Below is a small trained network, with its code and all its weights. Each question gives an input and a class and asks what happens when units are switched off, that is, made to give their printed mean instead of their output.

import numpy as np


def w(rows, s, z=0):
    codes = np.array(rows[::2]) - 128.0
    scale = np.full(codes.shape[1], s)
    scale[-1] = z or s
    return codes * scale


def f(y):
    return np.maximum(y, 0)


def log_softmax(a):
    a = a - a.max(-1, keepdims=True)
    return a - np.log(np.exp(a).sum(-1, keepdims=True))


def net(x, mask):
    res = np.array(x, float).reshape(1, 7) / 4 @ E
    y = f(res @ A[0][:, :-1].T + A[0][:, -1])
    res = res + np.where(mask, y, B[0][:, -1]) @ B[0][:, :-1]
    return log_softmax(res[-1] @ U[:, :-1].T + U[:, -1])


A, B = {}, {}
E = w([
[137,8,101,157,149],'x0',
[50,136,154,228,167],'x1',
[127,129,127,125,132],'x2',
[125,125,132,125,125],'x3',
[127,129,125,124,136],'x4',
[62,138,26,125,73],'x5',
[131,130,125,130,131],'x6',
],0.014)
A[0] = w([
[133,29,108,123,163,76],'neuron 0',
[186,119,108,70,107,1],'neuron 1',
[116,119,139,122,115,83],'neuron 2',
[100,136,136,172,154,48],'neuron 3',
[95,191,138,100,166,101],'neuron 4',
[213,118,101,39,94,31],'neuron 5',
[63,148,44,141,101,104],'neuron 6',
[202,133,178,133,184,102],'neuron 7',
[135,168,134,131,123,70],'neuron 8',
[67,138,31,134,74,131],'neuron 9',
[129,173,143,128,113,82],'neuron 10',
[118,203,146,102,139,102],'neuron 11',
[116,139,79,137,126,79],'neuron 12',
[97,189,154,122,113,101],'neuron 13',
[177,128,205,129,189,109],'neuron 14',
[76,141,73,122,112,94],'neuron 15',
[69,138,130,178,198,23],'neuron 16',
[165,123,193,141,128,92],'neuron 17',
[159,132,179,157,143,134],'neuron 18',
[40,147,168,216,162,65],'neuron 19',
[130,198,141,118,139,88],'neuron 20',
[107,129,89,133,82,121],'neuron 21',
[111,47,106,154,156,101],'neuron 22',
[169,125,222,133,151,122],'neuron 23',
[81,131,71,114,87,120],'neuron 24',
[162,130,93,134,100,78],'neuron 25',
[5,158,181,237,180,39],'neuron 26',
[129,204,146,124,115,112],'neuron 27',
[131,25,132,144,154,70],'neuron 28',
[171,81,63,173,151,75],'neuron 29',
[112,194,151,121,124,97],'neuron 30',
[119,224,156,124,120,95],'neuron 31',
[146,134,182,139,156,98],'neuron 32',
],0.014,0.0061)
B[0] = w([
[93,93,74,193,62,212],'neuron 0',
[191,173,111,53,108,183],'neuron 1',
[131,131,130,141,129,128],'neuron 2',
[174,159,112,92,115,161],'neuron 3',
[121,72,113,153,93,176],'neuron 4',
[255,206,89,28,104,228],'neuron 5',
[80,148,188,132,191,213],'neuron 6',
[64,152,183,131,181,220],'neuron 7',
[141,109,110,163,123,150],'neuron 8',
[67,132,216,109,223,233],'neuron 9',
[129,65,126,139,100,159],'neuron 10',
[134,63,74,188,104,187],'neuron 11',
[96,147,154,115,142,157],'neuron 12',
[106,57,86,170,64,180],'neuron 13',
[69,102,189,128,193,230],'neuron 14',
[112,145,174,151,192,183],'neuron 15',
[173,144,133,69,93,184],'neuron 16',
[81,135,166,116,158,189],'neuron 17',
[83,173,182,130,159,190],'neuron 18',
[221,179,115,26,109,224],'neuron 19',
[107,82,97,156,86,177],'neuron 20',
[85,141,151,131,182,176],'neuron 21',
[131,52,56,189,54,203],'neuron 22',
[63,148,169,136,190,227],'neuron 23',
[59,148,177,122,159,196],'neuron 24',
[160,167,141,121,136,150],'neuron 25',
[239,184,119,70,106,255],'neuron 26',
[111,72,70,204,112,188],'neuron 27',
[96,68,73,212,80,213],'neuron 28',
[112,99,96,163,113,186],'neuron 29',
[102,94,76,184,89,180],'neuron 30',
[87,100,61,197,85,203],'neuron 31',
[88,150,163,105,158,183],'neuron 32',
],0.009,0.016)
U = w([
[111,103,183,127,210,215],'0',
[145,42,53,185,62,2],'1',
[255,138,108,59,110,162],'2',
],0.012,0.00077)

Each question gives the input, the list of numbers given to net, and the class t.
The units are the neurons (one row each of A and B). Each row of codes is followed by its name. A weight is (code - 128) times the scale printed after its matrix; where a second scale follows, it is the last column's (A, B and U).
mask holds one flag per neuron, in row order. A switched-off neuron (its flag False) gives its mean, the last column of its row in B, instead of its output. The means were averaged over made-up inputs and are rounded, as every weight is.
A unit's drop is (log p(t) with every unit on - log p(t) with that unit switched off) / (log p(t) with every unit on - log p(t) with every unit switched off).
The circuit of an input: a set's keep is (log p(t) with only the set's units on - log p(t) with every unit switched off) / (log p(t) with every unit on - log p(t) with every unit switched off). Starting from the 12 units with the biggest drops (on a tie, the unit counted first), units are removed one at a time, each time the one whose removal leaves the highest keep (on an exact tie, the one counted first), for as long as the keep stays at least 0.8.
units of the circuit, in order: the units of the circuit, biggest drop first
top k neurons: the k neurons with the biggest drops, biggest first
drop when u is switched off: that unit's drop, to one decimal
input [-8,-8,-4,-2,3,0,-5], class 1: units of the circuit, in order => [neuron 31]
input [6,8,-7,-7,2,-6,0], class 2: top 2 neurons => [neuron 26; neuron 19]
input [-8,5,6,-8,3,-7,-7], class 1: units of the circuit, in order => [neuron 31; neuron 11]
input [6,-7,1,0,8,-1,-5], class 2: top 2 neurons => [neuron 5; neuron 1]
input [-5,7,4,6,-3,2,-8], class 2: top 2 neurons => [neuron 26; neuron 19]
input [-5,-4,3,-3,4,5,7], class 0: top 2 neurons => [neuron 9; neuron 22]
input [-2,8,0,-2,3,8,4], class 0: top 2 neurons => [neuron 9; neuron 6]
input [-1,-5,-5,8,8,-4,4], class 2: top 3 neurons => [neuron 5; neuron 9; neuron 1]
input [8,7,7,8,6,0,-3], class 1: top 2 neurons => [neuron 28; neuron 22]
input [5,-5,3,-7,-6,5,2], class 0: top 3 neurons => [neuron 9; neuron 26; neuron 19]
input [3,-6,4,-3,-4,5,-5], class 2: top 4 neurons => [neuron 5; neuron 14; neuron 1; neuron 23]
input [7,-5,5,-3,1,7,4], class 0: top 3 neurons => [neuron 9; neuron 6; neuron 24]
input [-5,-7,-5,-8,0,-7,-5], class 0: drop when neuron 7 is switched off => 1.4
input [-1,7,-2,2,-7,6,-2], class 2: units of the circuit, in order => [neuron 26]
input [-5,6,6,-5,3,-2,-3], class 2: drop when neuron 19 is switched off => 0.7
input [5,4,2,-5,-7,8,-8], class 0: drop when neuron 13 is switched off => 0.0
